Below are the code and all the weights of a small trained network. Each question names an input and a class and asks about switching units off, where a switched-off unit gives its printed mean instead of its output.

import numpy as np


def w(rows, s, z=0):
    codes = np.array(rows[::2]) - 128.0
    scale = np.full(codes.shape[1], s)
    scale[-1] = z or s
    return codes * scale


def norm(h):
    return h / np.sqrt((h * h).mean(-1, keepdims=True) + 1e-5)


def f(y):
    return y / 2 * (1 + np.tanh(0.7978845608 * (y + 0.044715 * y**3)))


def log_softmax(a):
    a = a - a.max(-1, keepdims=True)
    return a - np.log(np.exp(a).sum(-1, keepdims=True))


def net(x, mask):
    res = np.array(x, float).reshape(1, 6) / 4 @ E
    u = 0
    for l in range(2):
        y = f(norm(res) @ A[l][:, :-1].T + A[l][:, -1])
        res = res + np.where(mask[u : u + 3], y, B[l][:, -1]) @ B[l][:, :-1]
        u += 3
    return log_softmax(norm(res)[-1] @ U[:, :-1].T + U[:, -1])


A, B = {}, {}
E = w([
[124,128,128,156,120,138,162,131,139,150,162],'x0',
[144,145,143,95,115,140,178,108,138,150,1],'x1',
[70,165,56,162,105,171,107,28,96,145,92],'x2',
[139,58,128,117,150,173,143,160,69,163,120],'x3',
[133,158,135,135,141,149,107,150,136,124,119],'x4',
[105,115,107,150,139,116,146,159,131,107,105],'x5',
],0.0064)
A[0] = w([
[169,188,124,32,160,179,254,108,156,163,34,6],'0.n0',
[170,175,106,138,155,75,139,157,26,107,190,205],'0.n1',
[100,74,139,44,185,178,147,188,39,211,106,50],'0.n2',
],0.0048,0.0019)
B[0] = w([
[104,60,1,102,199,78,62,136,186,101,174,252],'0.n0',
[123,51,117,142,177,154,91,93,129,151,117,189],'0.n1',
[134,175,121,91,61,232,189,152,174,108,168,227],'0.n2',
],0.0085,0.0034)
A[1] = w([
[123,198,184,145,113,18,158,71,212,46,127,3],'1.n0',
[78,230,2,44,97,186,159,123,36,164,135,88],'1.n1',
[244,75,205,66,115,55,151,245,179,178,116,38],'1.n2',
],0.0049,0.0019)
B[1] = w([
[184,111,180,137,124,235,205,128,105,6,172,196],'1.n0',
[135,161,209,161,108,83,144,150,114,116,136,230],'1.n1',
[89,169,134,187,62,62,108,64,89,157,71,254],'1.n2',
],0.011,0.0037)
U = w([
[51,186,203,249,74,53,126,76,71,145,25,54],'0',
[119,111,30,86,209,101,65,145,150,104,170,250],'1',
[165,120,219,116,99,254,214,159,122,23,107,75],'2',
],0.0077,0.0019)

Each question gives the input, the list of numbers given to net, and the class t.
The units are the neurons (one row each of A and B). Each row of codes is followed by its name. A weight is (code - 128) times the scale printed after its matrix; where a second scale follows, it is the last column's (A, B and U).
mask holds one flag per neuron, layer by layer. A switched-off neuron (its flag False) gives its mean, the last column of its row in B, instead of its output. The means were averaged over made-up inputs and are rounded, as every weight is.
A unit's drop is (log p(t) with every unit on - log p(t) with that unit switched off) / (log p(t) with every unit on - log p(t) with every unit switched off).
The circuit of an input: a set's keep is (log p(t) with only the set's units on - log p(t) with every unit switched off) / (log p(t) with every unit on - log p(t) with every unit switched off). Starting from all 6 units, units are removed one at a time, each time the one whose removal leaves the highest keep (on an exact tie, the one counted first), for as long as the keep stays at least 0.8.
circuit, biggest first: the units of the circuit, biggest drop first
unit that matters most: the unit with the biggest drop
top k neurons: the k neurons with the biggest drops, biggest first
k most important neurons of layer l: the k neurons of layer l with the biggest drops, biggest first
drop of u: that unit's drop, to one decimal
input [8,-3,3,-5,-2,3], class 2: circuit, biggest first : (0.n0, 1.n2)
input [4,-1,-3,0,-6,-4], class 0: unit that matters most : 0.n0
input [-6,-1,-3,-2,-4,7], class 0: circuit, biggest first : (0.n0, 1.n2)
input [8,-8,-8,-2,-7,-7], class 0: circuit, biggest first : (1.n2, 0.n0)
input [7,4,3,-1,7,7], class 1: top 2 neurons : (0.n0, 1.n2)
input [-6,-4,4,-7,2,-5], class 2: circuit, biggest first : (1.n0, 0.n0)
input [7,6,-1,-7,-5,0], class 2: top 3 neurons : (1.n0, 0.n1, 1.n2)
input [8,-2,2,-4,-3,5], class 2: top 2 neurons : (0.n0, 1.n0)
input [-5,4,2,5,-8,3], class 2: 2 most important neurons of layer 1 : (1.n2, 1.n1)
input [-8,6,-6,1,-1,6], class 0: top 2 neurons : (1.n2, 0.n1)
input [-8,4,-4,2,-7,5], class 0: top 3 neurons : (1.n2, 0.n1, 1.n0)
input [0,-2,-2,1,1,-1], class 0: top 3 neurons : (0.n0, 1.n0, 1.n2)
input [4,6,1,6,-5,1], class 1: top 2 neurons : (0.n0, 1.n0)
input [7,6,3,3,-6,-1], class 1: unit that matters most : 0.n0
input [7,0,4,-5,-8,-7], class 2: top 2 neurons : (1.n0, 1.n2)
input [7,-7,-3,-8,3,-4], class 2: 2 most important neurons of layer 1 : (1.n0, 1.n2)
input [1,5,4,-8,7,-6], class 2: top 2 neurons : (1.n0, 1.n2)
input [-3,-6,-6,0,0,8], class 0: top 2 neurons : (0.n0, 1.n2)
input [-4,-5,-2,-7,1,1], class 2: top 2 neurons : (1.n0, 0.n0)
input [5,1,0,-3,-3,-1], class 2: drop of 1.n0 : 0.1
input [-2,5,-4,0,-1,-4], class 1: drop of 0.n0 : 1.4
input [-7,5,-1,-3,5,8], class 1: drop of 0.n1 : 0.0
